Below is a small trained network, with its code and all its weights. Each question gives an input and a target symbol and asks what happens when units are switched off, that is, made to give their printed mean instead of their output.

import numpy as np


def w(rows, s, z=0):
    codes = np.array(rows[::2]) - 128.0
    scale = np.full(codes.shape[1], s)
    scale[-1] = z or s
    return codes * scale


def f(y):
    return np.maximum(y, 0)


def softmax(a):
    e = np.exp(a - a.max(-1, keepdims=True))
    return e / e.sum(-1, keepdims=True)


def log_softmax(a):
    a = a - a.max(-1, keepdims=True)
    return a - np.log(np.exp(a).sum(-1, keepdims=True))


def net(x, mask):
    ids = ['Ξαβεζθλτ'.index(c) for c in x.split()]
    T = len(ids)
    res = E[ids] + P[:T]
    r = res
    for j in range(2):
        rows = slice(2 * j, 2 * j + 2)
        q, k, v = (r @ M[0][rows].T for M in (Q, K, V))
        z = softmax(np.where(np.tri(T) > 0, q @ k.T / 2**0.5, -1e9)) @ v
        o = O[0][rows]
        res = res + np.where(mask[j], z, o[:, -1]) @ o[:, :-1]
    y = f(res @ A[0][:, :-1].T + A[0][:, -1])
    res = res + np.where(mask[2:14], y, B[0][:, -1]) @ B[0][:, :-1]
    return log_softmax(res[-1] @ U[:, :-1].T + U[:, -1])


Q, K, V, O, A, B = {}, {}, {}, {}, {}, {}
E = w([
[92,90,45,74,190],'Ξ',
[64,81,195,76,127],'α',
[167,118,190,142,255],'β',
[184,137,129,26,133],'ε',
[35,183,87,53,20],'ζ',
[139,225,86,113,174],'θ',
[107,185,231,99,114],'λ',
[32,150,163,146,169],'τ',
],0.0099)
P = w([
[62,169,146,2,212],'0',
[98,151,141,86,174],'1',
[106,155,137,80,174],'2',
[118,149,133,90,175],'3',
[147,120,125,145,154],'4',
[146,126,133,152,152],'5',
],0.0078)
Q[0] = w([
[21,118,195,72,158],'head 1',
[92,212,127,7,227],'head 1',
[107,158,170,52,239],'head 2',
[16,194,133,2,152],'head 2',
],0.0096)
K[0] = w([
[163,171,115,55,229],'head 1',
[26,155,210,23,231],'head 1',
[32,178,141,2,139],'head 2',
[93,143,176,58,231],'head 2',
],0.0094)
V[0] = w([
[198,71,32,54,126],'head 1',
[139,255,33,168,157],'head 1',
[79,40,61,199,218],'head 2',
[251,127,210,162,210],'head 2',
],0.0088)
O[0] = w([
[212,74,45,43,112,134],'head 1',
[156,248,60,186,166,146],'head 1',
[19,88,76,103,216,43],'head 2',
[136,187,179,12,176,1],'head 2',
],0.011,0.0056)
A[0] = w([
[149,197,233,126,72,164],'neuron 1',
[165,63,198,139,55,59],'neuron 2',
[126,194,98,142,140,200],'neuron 3',
[192,107,115,239,130,151],'neuron 4',
[100,10,166,93,53,174],'neuron 5',
[162,114,118,184,94,37],'neuron 6',
[51,57,104,181,107,58],'neuron 7',
[191,193,145,131,59,29],'neuron 8',
[221,59,130,241,150,169],'neuron 9',
[154,91,57,116,162,52],'neuron 10',
[137,133,146,63,175,3],'neuron 11',
[2,184,131,195,134,165],'neuron 12',
],0.0062,0.0064)
B[0] = w([
[115,182,188,168,58,230],'neuron 1',
[85,150,161,11,81,168],'neuron 2',
[158,127,81,161,162,246],'neuron 3',
[72,115,129,44,103,252],'neuron 4',
[170,47,140,148,69,225],'neuron 5',
[184,143,153,148,233,163],'neuron 6',
[16,110,71,108,137,168],'neuron 7',
[144,254,125,118,66,163],'neuron 8',
[50,209,123,42,128,255],'neuron 9',
[189,195,154,158,96,142],'neuron 10',
[159,99,82,166,52,135],'neuron 11',
[47,125,113,202,133,242],'neuron 12',
],0.0074,0.0055)
U = w([
[133,29,23,96,195,199],'Ξ',
[125,13,200,154,107,195],'α',
[74,148,214,28,239,116],'β',
[255,114,140,69,98,215],'ε',
[44,158,62,71,18,13],'ζ',
[196,188,104,196,184,192],'θ',
[154,155,244,190,98,2],'λ',
[65,87,165,233,182,61],'τ',
],0.0069,0.0054)

Each question gives the input, a string of symbols that net reads in full, and the target symbol t.
The units are the heads (2 rows each of Q, K, V and O) and the neurons (one row each of A and B). Each row of codes is followed by its name. A weight is (code - 128) times the scale printed after its matrix; where a second scale follows, it is the last column's (O, A, B and U).
mask holds one flag per unit, heads first, then neurons. A switched-off unit (its flag False) gives its mean, the last column of its rows in O or B, instead of its output. The means were averaged over made-up inputs and are rounded, as every weight is.
A unit's drop is (log p(t) with every unit on - log p(t) with that unit switched off) / (log p(t) with every unit on - log p(t) with every unit switched off).
The circuit of an input: a set's keep is (log p(t) with only the set's units on - log p(t) with every unit switched off) / (log p(t) with every unit on - log p(t) with every unit switched off). Starting from the 12 units with the biggest drops (on a tie, the unit counted first), units are removed one at a time, each time the one whose removal leaves the highest keep (on an exact tie, the one counted first), for as long as the keep stays at least 0.8.
units of the circuit, in order: the units of the circuit, biggest drop first
k most important neurons: the k neurons with the biggest drops, biggest first
which heads matter: for each layer, one digit per head in row order, 1 if its drop is at least 0.15 and else 0, layers parted by /
input ζ θ ζ ε τ, target ζ: which heads matter : 01
input α θ ζ, target α: units of the circuit, in order : (head 1; neuron 5)
input Ξ ε ζ ζ ζ ζ, target Ξ: units of the circuit, in order : (head 2; head 1; neuron 1; neuron 9)
input Ξ θ ζ θ, target Ξ: units of the circuit, in order : (head 2; head 1)
input τ ε θ, target τ: which heads matter : 11
input α Ξ τ λ, target α: units of the circuit, in order : (head 1; neuron 5)
input β ε ε, target β: units of the circuit, in order : (head 2)
input ε θ θ λ, target ε: units of the circuit, in order : (head 1; head 2)
input ζ ζ θ, target ζ: units of the circuit, in order : (head 2; neuron 9)
input τ α α, target τ: units of the circuit, in order : (head 1; head 2; neuron 12)
input θ ζ α, target θ: which heads matter : 10
input λ β θ, target λ: which heads matter : 11
input ζ λ ζ α ε, target ζ: which heads matter : 01
input Ξ θ θ Ξ θ β, target Ξ: units of the circuit, in order : (head 2; neuron 1)
input λ ζ ζ ζ θ λ, target λ: units of the circuit, in order : (neuron 1; head 2)
input ζ α θ, target ζ: units of the circuit, in order : (head 2; neuron 9; neuron 4)
input θ θ ζ ζ, target θ: which heads matter : 10
input Ξ ζ τ ε, target Ξ: which heads matter : 01
input τ θ θ ζ θ, target τ: which heads matter : 11
input β ε ε θ, target β: most important neuron : (neuron 5)
input ζ τ ε Ξ β, target β: 3 most important neurons : (neuron 9; neuron 6; neuron 4)
input ζ α α ζ α, target ζ: 2 most important neurons : (neuron 9; neuron 2)
